Below are the code and all the weights of a small trained network. Each question names an input and a target symbol and asks about switching units off, where a switched-off unit gives its printed mean instead of its output.

import numpy as np


def w(rows, s, z=0):
    codes = np.array(rows[::2]) - 128.0
    scale = np.full(codes.shape[1], s)
    scale[-1] = z or s
    return codes * scale


def f(y):
    return y / 2 * (1 + np.tanh(0.7978845608 * (y + 0.044715 * y**3)))


def softmax(a):
    e = np.exp(a - a.max(-1, keepdims=True))
    return e / e.sum(-1, keepdims=True)


def log_softmax(a):
    a = a - a.max(-1, keepdims=True)
    return a - np.log(np.exp(a).sum(-1, keepdims=True))


def net(x, mask):
    ids = ['ΔΞΠΣΩαβζθμφ'.index(c) for c in x.split()]
    T = len(ids)
    res = E[ids] + P[:T]
    u = 0
    for l in range(2):
        q, k, v = (res @ M[l].T for M in (Q, K, V))
        z = softmax(np.where(np.tri(T) > 0, q @ k.T / 3**0.5, -1e9)) @ v
        res = res + np.where(mask[u], z, O[l][:, -1]) @ O[l][:, :-1]
        u += 1
        y = f(res @ A[l][:, :-1].T + A[l][:, -1])
        res = res + np.where(mask[u : u + 12], y, B[l][:, -1]) @ B[l][:, :-1]
        u += 12
    return log_softmax(res[-1] @ U[:, :-1].T + U[:, -1])


Q, K, V, O, A, B = {}, {}, {}, {}, {}, {}
E = w([
[160,228,116,196,101,91,147,131,186,54,125],'Δ',
[80,97,105,209,164,110,152,44,85,70,173],'Ξ',
[180,146,135,175,209,125,158,106,225,149,139],'Π',
[111,111,43,199,148,202,151,168,138,172,149],'Σ',
[188,48,71,131,109,173,107,79,136,82,152],'Ω',
[141,109,138,205,118,120,253,108,127,174,94],'α',
[180,220,153,135,153,130,119,118,109,140,131],'β',
[101,159,41,154,96,134,56,121,139,44,128],'ζ',
[236,160,103,162,118,175,87,134,109,132,181],'θ',
[75,152,131,136,112,98,170,144,126,50,87],'μ',
[167,110,134,117,74,204,71,163,85,135,98],'φ',
],0.013)
P = w([
[133,104,80,112,133,61,116,229,137,135,141],'0',
[126,124,99,83,126,65,157,98,176,202,145],'1',
[132,73,199,143,159,188,88,163,147,71,67],'2',
[155,122,86,112,162,123,148,208,91,78,138],'3',
[116,114,133,88,112,91,151,101,166,172,171],'4',
[126,92,170,175,168,164,81,127,155,113,65],'5',
[161,126,103,113,143,159,169,195,91,56,149],'6',
[112,112,160,92,97,115,149,117,151,154,187],'7',
[130,108,141,207,168,147,85,89,160,150,60],'8',
[167,110,133,117,113,193,170,204,101,40,165],'9',
[106,96,198,90,84,128,149,131,143,141,205],'10',
[148,115,119,255,165,112,85,58,157,194,54],'11',
[176,145,137,124,123,201,174,194,124,50,153],'12',
],0.0099)
Q[0] = w([
[39,83,155,117,56,118,4,50,105,142,119],'0.h1',
[156,52,72,143,168,188,172,163,95,134,189],'0.h1',
[175,173,130,98,129,163,41,151,162,197,146],'0.h1',
],0.022)
K[0] = w([
[111,95,86,67,44,93,22,50,45,74,100],'0.h1',
[145,6,76,144,167,197,161,137,130,178,180],'0.h1',
[206,187,153,76,145,171,30,149,111,202,148],'0.h1',
],0.023)
V[0] = w([
[134,101,146,161,194,76,90,124,164,151,60],'0.h1',
[115,138,182,56,93,156,158,152,131,83,227],'0.h1',
[136,100,172,9,134,55,160,145,79,124,149],'0.h1',
],0.011)
O[0] = w([
[180,82,159,84,137,251,89,87,108,111,188,173],'0.h1',
[126,159,56,96,170,83,100,76,188,188,122,47],'0.h1',
[223,122,3,144,96,189,190,7,208,160,146,1],'0.h1',
],0.0042,0.0074)
A[0] = w([
[135,77,190,139,154,89,88,19,186,146,146,96],'0.n1',
[88,165,132,65,106,90,140,72,125,229,15,94],'0.n2',
[78,91,74,45,160,71,150,150,181,159,76,67],'0.n3',
[146,153,178,117,186,154,178,47,150,246,93,26],'0.n4',
[166,141,112,181,184,35,153,74,195,188,88,87],'0.n5',
[51,169,83,68,220,44,105,62,168,204,95,81],'0.n6',
[185,149,43,123,175,48,73,132,161,143,92,82],'0.n7',
[119,135,81,215,144,179,74,104,188,173,43,127],'0.n8',
[94,189,52,118,165,59,149,142,82,175,137,131],'0.n9',
[174,133,108,50,59,166,179,160,115,116,158,84],'0.n10',
[133,96,104,219,130,174,99,120,141,145,94,253],'0.n11',
[95,185,172,126,110,163,147,88,127,149,115,43],'0.n12',
],0.012,0.0038)
B[0] = w([
[82,188,121,118,129,123,223,161,148,119,111,166],'0.n1',
[45,150,146,100,17,182,95,218,50,41,176,136],'0.n2',
[69,96,81,186,143,222,167,64,138,183,128,128],'0.n3',
[115,155,74,154,93,60,89,136,186,144,184,172],'0.n4',
[117,58,217,166,150,177,73,95,110,136,108,173],'0.n5',
[135,200,128,64,152,64,140,93,111,132,42,140],'0.n6',
[88,101,141,1,108,84,122,73,102,140,142,140],'0.n7',
[133,168,54,166,125,102,134,145,146,135,130,153],'0.n8',
[202,154,165,165,47,202,178,182,115,157,177,149],'0.n9',
[70,172,102,135,154,109,125,118,132,115,72,162],'0.n10',
[118,171,172,108,126,69,128,98,136,129,89,255],'0.n11',
[102,75,112,138,123,97,146,173,124,72,97,124],'0.n12',
],0.014,0.0067)
Q[1] = w([
[106,148,143,126,184,101,154,108,245,185,158],'1.h1',
[129,103,225,164,169,174,94,129,136,135,182],'1.h1',
[5,159,237,132,61,66,132,61,155,186,181],'1.h1',
],0.023)
K[1] = w([
[161,50,70,47,135,208,129,108,182,174,192],'1.h1',
[225,158,121,137,133,161,56,105,146,48,125],'1.h1',
[149,122,48,58,4,236,98,93,182,67,77],'1.h1',
],0.021)
V[1] = w([
[170,95,171,158,55,127,193,53,180,32,177],'1.h1',
[199,63,139,119,31,157,118,201,254,150,49],'1.h1',
[80,208,158,73,200,188,110,154,225,116,173],'1.h1',
],0.0085)
O[1] = w([
[98,177,148,158,97,125,65,56,57,115,143,155],'1.h1',
[141,130,110,104,46,106,2,138,135,107,35,3],'1.h1',
[147,100,156,143,163,159,158,113,254,99,152,189],'1.h1',
],0.0036,0.0017)
A[1] = w([
[230,81,97,125,126,221,99,82,113,221,142,93],'1.n1',
[163,94,33,141,93,108,167,123,114,222,146,99],'1.n2',
[222,150,73,67,135,117,160,81,132,185,162,5],'1.n3',
[201,111,155,123,140,125,188,96,131,149,115,135],'1.n4',
[168,81,52,94,168,136,140,254,129,126,90,31],'1.n5',
[121,65,164,27,130,242,136,158,43,87,156,30],'1.n6',
[175,122,86,143,158,111,153,69,81,62,237,2],'1.n7',
[123,111,28,78,84,149,146,197,117,159,145,61],'1.n8',
[138,145,55,108,196,181,109,154,169,106,145,114],'1.n9',
[118,62,221,37,145,229,120,161,84,84,126,85],'1.n10',
[109,41,87,94,167,94,168,59,106,126,123,6],'1.n11',
[153,6,134,156,84,170,81,132,114,150,111,123],'1.n12',
],0.013,0.0039)
B[1] = w([
[207,106,37,101,104,230,15,201,167,204,81,134],'1.n1',
[180,205,134,165,58,83,224,101,241,67,24,143],'1.n2',
[188,65,73,201,176,69,175,64,46,107,214,144],'1.n3',
[127,130,69,93,129,129,64,163,110,101,108,191],'1.n4',
[119,175,205,202,171,125,101,143,140,160,205,151],'1.n5',
[84,167,108,135,176,91,139,201,77,165,72,184],'1.n6',
[63,137,103,109,110,204,137,56,92,200,92,134],'1.n7',
[21,24,87,122,130,109,146,116,186,68,141,156],'1.n8',
[121,88,191,145,88,124,117,92,106,107,129,148],'1.n9',
[169,79,127,111,88,171,125,38,182,109,177,254],'1.n10',
[162,24,255,143,111,130,133,213,108,199,100,139],'1.n11',
[116,149,144,153,198,153,162,184,134,107,174,144],'1.n12',
],0.014,0.0078)
U = w([
[171,102,149,133,121,130,83,70,174,19,121,149],'Δ',
[174,191,111,134,221,54,93,176,74,7,24,254],'Ξ',
[104,149,86,153,183,3,54,83,219,181,111,150],'Π',
[153,139,85,154,71,94,136,153,182,106,112,68],'Σ',
[152,94,128,123,101,65,129,147,142,139,129,85],'Ω',
[150,148,120,180,113,111,145,192,112,78,210,143],'α',
[153,172,112,63,21,46,115,161,132,121,187,109],'β',
[165,133,76,149,107,39,166,112,135,100,171,87],'ζ',
[169,125,68,150,126,78,95,129,148,135,157,113],'θ',
[116,143,88,154,119,133,162,94,116,148,118,126],'μ',
[91,101,75,105,100,64,98,153,165,86,138,74],'φ',
],0.0041,0.0049)

Each question gives the input, a string of symbols that net reads in full, and the target symbol t.
The units are the heads (3 rows each of Q, K, V and O) and the neurons (one row each of A and B). Each row of codes is followed by its name. A weight is (code - 128) times the scale printed after its matrix; where a second scale follows, it is the last column's (O, A, B and U).
mask holds one flag per unit, layer by layer, with each layer's heads first. A switched-off unit (its flag False) gives its mean, the last column of its rows in O or B, instead of its output. The means were averaged over made-up inputs and are rounded, as every weight is.
A unit's drop is (log p(t) with every unit on - log p(t) with that unit switched off) / (log p(t) with every unit on - log p(t) with every unit switched off).
The circuit of an input: a set's keep is (log p(t) with only the set's units on - log p(t) with every unit switched off) / (log p(t) with every unit on - log p(t) with every unit switched off). Starting from the 12 units with the biggest drops (on a tie, the unit counted first), units are removed one at a time, each time the one whose removal leaves the highest keep (on an exact tie, the one counted first), for as long as the keep stays at least 0.8.
units of the circuit, in order: the units of the circuit, biggest drop first
most important unit: the unit with the biggest drop
k most important neurons: the k neurons with the biggest drops, biggest first
k most important neurons of layer l: the k neurons of layer l with the biggest drops, biggest first
input α Δ θ α Π Ω ζ Π Ξ θ, target μ: most important unit => 1.h1
input Π μ Π, target Ξ: 4 most important neurons => [1.n10, 0.n11, 0.n1, 0.n5]
input Δ φ α Ξ α Δ α θ α, target Π: units of the circuit, in order => [0.n4, 0.n11]
input Π μ Π Ξ θ α φ Π α ζ, target Ξ: units of the circuit, in order => [1.n6, 0.h1]
input Ω Σ φ ζ α φ α ζ β, target Δ: units of the circuit, in order => [0.h1, 1.n10, 0.n4]
input Σ Π Π Ξ α Σ, target Ξ: units of the circuit, in order => [0.n11, 1.n10]
input β α α ζ Ω Ω α β Ξ β, target μ: units of the circuit, in order => [1.h1, 1.n7, 0.n11]
input α β Δ ζ Ξ α α Ω Π, target Δ: 2 most important neurons of layer 1 => [1.n10, 1.n6]
input α α β α β Π α Σ β α β α Σ, target α: units of the circuit, in order => [0.h1, 1.n5, 0.n9]
input θ φ α Σ α Ω θ Π Π ζ, target Δ: 2 most important neurons => [0.n1, 1.n9]
input Π θ ζ α Ω, target Ω: units of the circuit, in order => [1.n11, 0.h1, 0.n7, 0.n9]
input Π ζ Π α Π α μ θ Ξ Ω, target μ: units of the circuit, in order => [1.h1, 1.n7]
input Σ ζ ζ Δ Π Π Π α Σ β φ α, target Ξ: 2 most important neurons of layer 0 => [0.n11, 0.n2]
input α Π α α α α Π Ξ, target Ξ: most important unit => 0.h1
input φ α α Σ α Δ β θ μ Π θ α θ, target Ξ: 2 most important neurons of layer 0 => [0.n10, 0.n4]
input μ ζ α β β φ Σ β θ, target Δ: units of the circuit, in order => [0.h1, 0.n4, 1.n10]
input α Π Π α, target Ξ: units of the circuit, in order => [1.n10, 1.n4, 0.n2]
input α Ω φ Ω, target Ξ: units of the circuit, in order => [1.n10, 0.n10, 0.h1]
input Π α ζ α α α Σ φ, target φ: units of the circuit, in order => [0.h1, 1.n8, 0.n2, 0.n5]
input Π β ζ, target Δ: units of the circuit, in order => [0.h1, 1.n10, 0.n4]
input ζ α φ α Π ζ α ζ μ Π Ξ Π Π, target Δ: most important unit => 0.n4
input Σ Π Σ α α Ξ Σ Σ φ Ξ β, target β: 2 most important neurons of layer 0 => [0.n2, 0.n5]
input φ ζ μ α β Ω α φ Π Π α Ξ, target Δ: 2 most important neurons of layer 0 => [0.n4, 0.n8]
input α φ ζ θ Δ Π θ μ Σ ζ, target α: 2 most important neurons of layer 1 => [1.n6, 1.n10]
input Ω Π ζ Δ α Σ Σ Ω φ, target Δ: 4 most important neurons of layer 0 => [0.n4, 0.n11, 0.n10, 0.n1]
input Π β θ Ω Ξ Ω, target Ξ: 2 most important neurons of layer 0 => [0.n11, 0.n4]
input φ Ξ Π Ω Π β Σ Δ μ, target Δ: most important unit => 0.h1
input α Ω β, target Δ: units of the circuit, in order => [1.n10, 0.n4]
